Below are the code and all the weights of a small trained network. Each question names an input and a target symbol and asks about switching units off, where a switched-off unit gives its printed mean instead of its output.

import numpy as np


def w(rows, s, z=0):
    codes = np.array(rows[::2]) - 128.0
    scale = np.full(codes.shape[1], s)
    scale[-1] = z or s
    return codes * scale


def f(y):
    return np.maximum(y, 0)


def softmax(a):
    e = np.exp(a - a.max(-1, keepdims=True))
    return e / e.sum(-1, keepdims=True)


def log_softmax(a):
    a = a - a.max(-1, keepdims=True)
    return a - np.log(np.exp(a).sum(-1, keepdims=True))


def net(x, mask):
    ids = ['αβγεζητφψω'.index(c) for c in x.split()]
    T = len(ids)
    res = E[ids] + P[:T]
    u = 0
    for l in range(2):
        r = res
        for j in range(2):
            rows = slice(4 * j, 4 * j + 4)
            q, k, v = (r @ M[l][rows].T for M in (Q, K, V))
            z = softmax(np.where(np.tri(T) > 0, q @ k.T / 4**0.5, -1e9)) @ v
            o = O[l][rows]
            res = res + np.where(mask[u + j], z, o[:, -1]) @ o[:, :-1]
        u += 2
        y = f(res @ A[l][:, :-1].T + A[l][:, -1])
        res = res + np.where(mask[u : u + 8], y, B[l][:, -1]) @ B[l][:, :-1]
        u += 8
    return log_softmax(res[-1] @ U[:, :-1].T + U[:, -1])


Q, K, V, O, A, B = {}, {}, {}, {}, {}, {}
E = w([
[118,164,80,121],'α',
[37,160,93,169],'β',
[153,169,169,121],'γ',
[187,142,162,61],'ε',
[62,134,178,132],'ζ',
[120,200,143,176],'η',
[69,57,143,49],'τ',
[177,73,247,168],'φ',
[53,181,180,188],'ψ',
[160,132,80,48],'ω',
],0.014)
P = w([
[85,255,163,32],'0',
[100,245,161,47],'1',
[107,233,147,51],'2',
[111,223,142,57],'3',
[115,211,133,62],'4',
[119,199,134,73],'5',
[123,189,118,79],'6',
[128,173,112,86],'7',
[138,156,115,98],'8',
[131,127,82,95],'9',
[179,152,92,96],'10',
],0.006)
Q[0] = w([
[115,199,140,58],'L0H1',
[90,167,148,104],'L0H1',
[124,180,127,58],'L0H1',
[239,10,103,236],'L0H1',
[179,91,102,148],'L0H2',
[162,190,136,147],'L0H2',
[228,86,87,109],'L0H2',
[233,250,140,22],'L0H2',
],0.014)
K[0] = w([
[133,59,89,133],'L0H1',
[145,101,119,156],'L0H1',
[117,96,108,106],'L0H1',
[107,249,128,61],'L0H1',
[179,120,100,103],'L0H2',
[158,124,164,137],'L0H2',
[196,57,86,121],'L0H2',
[153,2,163,200],'L0H2',
],0.018)
V[0] = w([
[133,27,110,182],'L0H1',
[148,214,177,130],'L0H1',
[103,218,168,115],'L0H1',
[191,134,168,159],'L0H1',
[214,70,115,253],'L0H2',
[224,130,115,129],'L0H2',
[104,136,132,115],'L0H2',
[198,150,140,151],'L0H2',
],0.0039)
O[0] = w([
[202,35,158,177,72],'L0H1',
[154,150,82,51,141],'L0H1',
[119,188,98,62,171],'L0H1',
[198,34,89,47,89],'L0H1',
[3,12,199,134,3],'L0H2',
[43,126,148,163,71],'L0H2',
[150,139,120,119,151],'L0H2',
[102,135,93,86,97],'L0H2',
],0.0036,0.0049)
A[0] = w([
[111,59,182,78,122],'L0N1',
[170,100,90,132,43],'L0N2',
[158,17,254,185,101],'L0N3',
[122,133,114,151,41],'L0N4',
[161,61,97,214,101],'L0N5',
[176,202,131,116,28],'L0N6',
[64,184,206,98,1],'L0N7',
[174,44,114,146,74],'L0N8',
],0.0065,0.007)
B[0] = w([
[154,168,155,59,247],'L0N1',
[195,103,44,101,128],'L0N2',
[82,157,134,35,178],'L0N3',
[177,120,106,82,128],'L0N4',
[54,172,110,146,128],'L0N5',
[226,167,1,137,188],'L0N6',
[37,146,50,222,161],'L0N7',
[146,105,236,118,128],'L0N8',
],0.0088,0.0013)
Q[1] = w([
[138,218,127,100],'L1H1',
[80,113,67,78],'L1H1',
[250,68,56,207],'L1H1',
[148,193,107,172],'L1H1',
[156,83,122,186],'L1H2',
[97,109,78,117],'L1H2',
[146,239,38,37],'L1H2',
[143,205,127,55],'L1H2',
],0.02)
K[1] = w([
[107,60,137,153],'L1H1',
[194,105,183,147],'L1H1',
[83,251,180,45],'L1H1',
[88,116,142,81],'L1H1',
[121,182,144,64],'L1H2',
[132,131,171,150],'L1H2',
[187,27,136,200],'L1H2',
[161,53,88,184],'L1H2',
],0.024)
V[1] = w([
[179,128,135,130],'L1H1',
[102,113,145,100],'L1H1',
[212,168,185,181],'L1H1',
[171,107,20,98],'L1H1',
[94,105,230,83],'L1H2',
[161,128,141,5],'L1H2',
[149,139,59,96],'L1H2',
[227,161,212,181],'L1H2',
],0.011)
O[1] = w([
[185,170,128,127,94],'L1H1',
[126,78,122,144,173],'L1H1',
[187,232,191,120,54],'L1H1',
[170,156,1,127,99],'L1H1',
[154,40,213,165,125],'L1H2',
[218,50,77,191,255],'L1H2',
[127,139,36,133,190],'L1H2',
[240,234,191,113,106],'L1H2',
],0.0096,0.0071)
A[1] = w([
[131,114,130,78,141],'L1N1',
[100,163,139,178,41],'L1N2',
[86,150,146,204,113],'L1N3',
[170,106,105,118,10],'L1N4',
[97,120,150,103,96],'L1N5',
[133,164,114,182,117],'L1N6',
[143,94,137,105,88],'L1N7',
[102,173,122,249,75],'L1N8',
],0.018,0.012)
B[1] = w([
[120,160,136,143,250],'L1N1',
[150,82,128,67,153],'L1N2',
[143,104,125,197,252],'L1N3',
[114,124,169,50,224],'L1N4',
[104,137,148,128,187],'L1N5',
[137,125,142,186,245],'L1N6',
[121,116,119,156,239],'L1N7',
[112,139,159,2,233],'L1N8',
],0.028,0.0036)
U = w([
[125,154,34,164,110],'α',
[27,144,110,105,76],'β',
[224,149,146,190,228],'γ',
[241,82,172,87,65],'ε',
[109,115,184,196,254],'ζ',
[123,215,178,110,214],'η',
[169,2,110,139,179],'τ',
[211,68,226,148,48],'φ',
[103,99,221,77,36],'ψ',
[172,76,72,68,44],'ω',
],0.0073,0.0044)

Each question gives the input, a string of symbols that net reads in full, and the target symbol t.
The units are the heads (4 rows each of Q, K, V and O) and the neurons (one row each of A and B). Each row of codes is followed by its name. A weight is (code - 128) times the scale printed after its matrix; where a second scale follows, it is the last column's (O, A, B and U).
mask holds one flag per unit, layer by layer, with each layer's heads first. A switched-off unit (its flag False) gives its mean, the last column of its rows in O or B, instead of its output. The means were averaged over made-up inputs and are rounded, as every weight is.
A unit's drop is (log p(t) with every unit on - log p(t) with that unit switched off) / (log p(t) with every unit on - log p(t) with every unit switched off).
The circuit of an input: a set's keep is (log p(t) with only the set's units on - log p(t) with every unit switched off) / (log p(t) with every unit on - log p(t) with every unit switched off). Starting from the 12 units with the biggest drops (on a tie, the unit counted first), units are removed one at a time, each time the one whose removal leaves the highest keep (on an exact tie, the one counted first), for as long as the keep stays at least 0.8.
circuit, biggest first: the units of the circuit, biggest drop first
unit that matters most: the unit with the biggest drop
k most important neurons of layer l: the k neurons of layer l with the biggest drops, biggest first
heads that matter: for each layer, one digit per head in row order, 1 if its drop is at least 0.15 and else 0, layers parted by /
input α ω ω β, target β: unit that matters most => L1H2
input β φ ζ τ β β ε, target β: heads that matter => 01 / 01
input τ β ζ τ ζ α α γ η ω ζ, target α: circuit, biggest first => [L1H1 L1H2]
input β ω τ η τ β ζ τ τ β φ, target β: heads that matter => 00 / 01
input γ η τ φ ζ ω ζ τ ψ, target τ: circuit, biggest first => [L1H2 L1H1 L0N3]
input ζ η τ γ ζ φ τ, target φ: heads that matter => 00 / 11
input ζ φ ψ, target φ: heads that matter => 10 / 11
input γ τ ω, target ω: circuit, biggest first => [L1N4 L0N1 L1H2 L0H2]
input β β τ γ ε, target ε: circuit, biggest first => [L1H2 L1N4 L0N1]
input ε η ζ φ ε, target φ: heads that matter => 01 / 11
input γ γ ε, target ε: circuit, biggest first => [L1N4 L1H2]
input ε γ ψ τ ζ η, target η: heads that matter => 00 / 01
input τ η η α β, target β: heads that matter => 00 / 11
input ζ η η γ ω φ τ, target φ: heads that matter => 00 / 11
input τ ω ω ζ α τ γ τ τ γ τ, target γ: circuit, biggest first => [L0N1 L1H1 L1N8]
input β τ γ ζ β α, target α: heads that matter => 01 / 01
input β η ζ ζ τ, target τ: circuit, biggest first => [L1H2]
input τ α β τ τ τ ε τ, target ε: circuit, biggest first => [L1H1 L0N1 L1H2 L1N4]
input β ζ τ ω τ, target ω: circuit, biggest first => [L0N1 L1H1 L1N4 L1H2]
input φ φ ω γ φ τ η ψ τ ψ, target τ: heads that matter => 11 / 11
input ζ τ η β η γ η ζ ζ β ω, target α: 3 most important neurons of layer 1 => [L1N8 L1N4 L1N1]
input ζ τ τ β ε ε ζ ζ φ τ γ, target τ: circuit, biggest first => [L0N3 L1H2]
input β τ ζ ω ζ γ ψ ζ ε τ φ, target τ: circuit, biggest first => [L1H2 L0N3]
input γ τ ζ τ, target ζ: 3 most important neurons of layer 0 => [L0N1 L0N7 L0N6]
input β γ ω ψ, target ψ: circuit, biggest first => [L1N8]
